Below is a small trained network, with its code and all its weights. Each question gives an input and a class and asks what happens when units are switched off, that is, made to give their printed mean instead of their output.

import numpy as np


def w(rows, s, z=0):
    codes = np.array(rows[::2]) - 128.0
    scale = np.full(codes.shape[1], s)
    scale[-1] = z or s
    return codes * scale


def f(y):
    return np.maximum(y, 0)


def log_softmax(a):
    a = a - a.max(-1, keepdims=True)
    return a - np.log(np.exp(a).sum(-1, keepdims=True))


def net(x, mask):
    res = np.array(x, float).reshape(1, 6) / 4 @ E
    y = f(res @ A[0][:, :-1].T + A[0][:, -1])
    res = res + np.where(mask, y, B[0][:, -1]) @ B[0][:, :-1]
    return log_softmax(res[-1] @ U[:, :-1].T + U[:, -1])


A, B = {}, {}
E = w([
[24,125,173,154,46,107],'x0',
[101,75,1,109,109,89],'x1',
[132,126,129,128,123,129],'x2',
[130,127,129,127,126,127],'x3',
[163,97,172,203,159,41],'x4',
[163,228,82,156,70,113],'x5',
],0.0099)
A[0] = w([
[148,160,128,130,76,132,146],'n1',
[210,130,137,88,164,99,96],'n2',
[182,196,85,187,94,116,97],'n3',
[79,126,157,119,61,112,127],'n4',
[141,32,164,72,109,137,107],'n5',
[87,96,36,100,113,102,97],'n6',
[88,128,143,133,106,152,117],'n7',
[72,152,120,101,84,197,146],'n8',
[68,129,133,135,130,106,171],'n9',
[81,131,158,124,71,94,71],'n10',
[161,162,118,117,74,103,84],'n11',
[200,127,94,122,173,131,92],'n12',
[92,159,131,18,89,194,73],'n13',
[134,197,201,157,150,162,111],'n14',
[148,161,108,141,108,123,83],'n15',
[147,155,191,133,128,196,96],'n16',
[161,115,85,101,109,70,155],'n17',
[148,103,159,200,131,7,101],'n18',
[144,81,151,106,106,133,254],'n19',
[119,170,119,124,118,103,114],'n20',
[84,128,156,163,99,61,119],'n21',
[95,85,143,116,189,139,85],'n22',
],0.013,0.015)
B[0] = w([
[79,154,161,98,169,82,167],'n1',
[98,145,80,117,117,222,165],'n2',
[45,127,189,92,108,92,174],'n3',
[107,127,96,163,175,194,177],'n4',
[78,142,205,121,124,98,170],'n5',
[140,73,142,221,136,90,197],'n6',
[148,133,100,131,174,224,150],'n7',
[184,129,140,86,120,105,195],'n8',
[155,166,89,138,154,137,182],'n9',
[88,92,72,125,140,191,153],'n10',
[80,121,159,127,139,139,145],'n11',
[74,91,84,106,141,255,170],'n12',
[189,71,139,83,43,125,179],'n13',
[130,94,68,196,109,75,176],'n14',
[76,121,154,131,89,139,138],'n15',
[136,58,108,234,129,94,161],'n16',
[158,161,141,191,148,110,186],'n17',
[208,70,142,14,68,133,191],'n18',
[157,241,147,119,177,82,247],'n19',
[90,116,147,105,161,117,144],'n20',
[128,132,46,96,158,190,175],'n21',
[18,142,149,120,49,99,156],'n22',
],0.0091,0.016)
U = w([
[162,209,119,114,136,108,248],'0',
[221,94,124,37,13,127,90],'1',
[94,150,67,128,144,237,60],'2',
[162,232,127,126,137,99,202],'3',
[147,90,108,249,101,68,60],'4',
[2,171,200,83,76,91,71],'5',
],0.0091,0.011)

Each question gives the input, the list of numbers given to net, and the class t.
The units are the neurons (one row each of A and B). Each row of codes is followed by its name. A weight is (code - 128) times the scale printed after its matrix; where a second scale follows, it is the last column's (A, B and U).
mask holds one flag per neuron, in row order. A switched-off neuron (its flag False) gives its mean, the last column of its row in B, instead of its output. The means were averaged over made-up inputs and are rounded, as every weight is.
A unit's drop is (log p(t) with every unit on - log p(t) with that unit switched off) / (log p(t) with every unit on - log p(t) with every unit switched off).
The circuit of an input: a set's keep is (log p(t) with only the set's units on - log p(t) with every unit switched off) / (log p(t) with every unit on - log p(t) with every unit switched off). Starting from the 12 units with the biggest drops (on a tie, the unit counted first), units are removed one at a time, each time the one whose removal leaves the highest keep (on an exact tie, the one counted first), for as long as the keep stays at least 0.8.
circuit, biggest first: the units of the circuit, biggest drop first
unit that matters most: the unit with the biggest drop
top k neurons: the k neurons with the biggest drops, biggest first
drop when u is switched off: that unit's drop, to one decimal
input [7,-8,5,5,7,5], class 4: unit that matters most	n14
input [-6,-3,2,3,0,1], class 2: circuit, biggest first	[n12, n2]
input [8,7,3,2,-2,7], class 2: top 3 neurons	[n4, n10, n21]
input [1,-4,0,2,-7,-6], class 1: top 2 neurons	[n13, n8]
input [1,-6,5,1,-1,-5], class 4: top 2 neurons	[n16, n14]
input [2,-4,-6,-3,-6,-4], class 1: top 3 neurons	[n13, n8, n17]
input [-8,7,0,3,5,7], class 2: top 2 neurons	[n12, n2]
input [-6,-4,-4,-1,2,-7], class 5: circuit, biggest first	[n22, n5]
input [7,0,-4,-5,1,8], class 5: top 2 neurons	[n3, n1]
input [6,-1,2,1,2,1], class 2: circuit, biggest first	[n21, n4]
input [5,-7,0,-5,1,4], class 4: top 2 neurons	[n14, n16]
input [8,-6,2,-7,-2,-3], class 2: circuit, biggest first	[n4, n7]
input [-7,-6,-5,-2,6,-2], class 2: circuit, biggest first	[n2, n12]
input [-2,8,3,4,-8,-7], class 1: circuit, biggest first	[n13]
input [-4,-5,4,0,-2,2], class 4: top 2 neurons	[n16, n14]
input [-2,-4,-1,6,0,-7], class 5: top 2 neurons	[n22, n5]
input [0,5,7,3,7,-8], class 5: top 3 neurons	[n22, n5, n13]
input [-4,-1,-4,-5,6,4], class 1: top 2 neurons	[n18, n19]
input [-5,-3,-1,2,7,-7], class 1: drop when n8 is switched off	-0.1
input [-8,-7,-7,-2,-8,3], class 1: drop when n6 is switched off	0.0
input [1,3,0,4,-3,-8], class 5: circuit, biggest first	[n5]
input [0,-5,1,1,-8,-1], class 1: drop when n13 is switched off	0.9
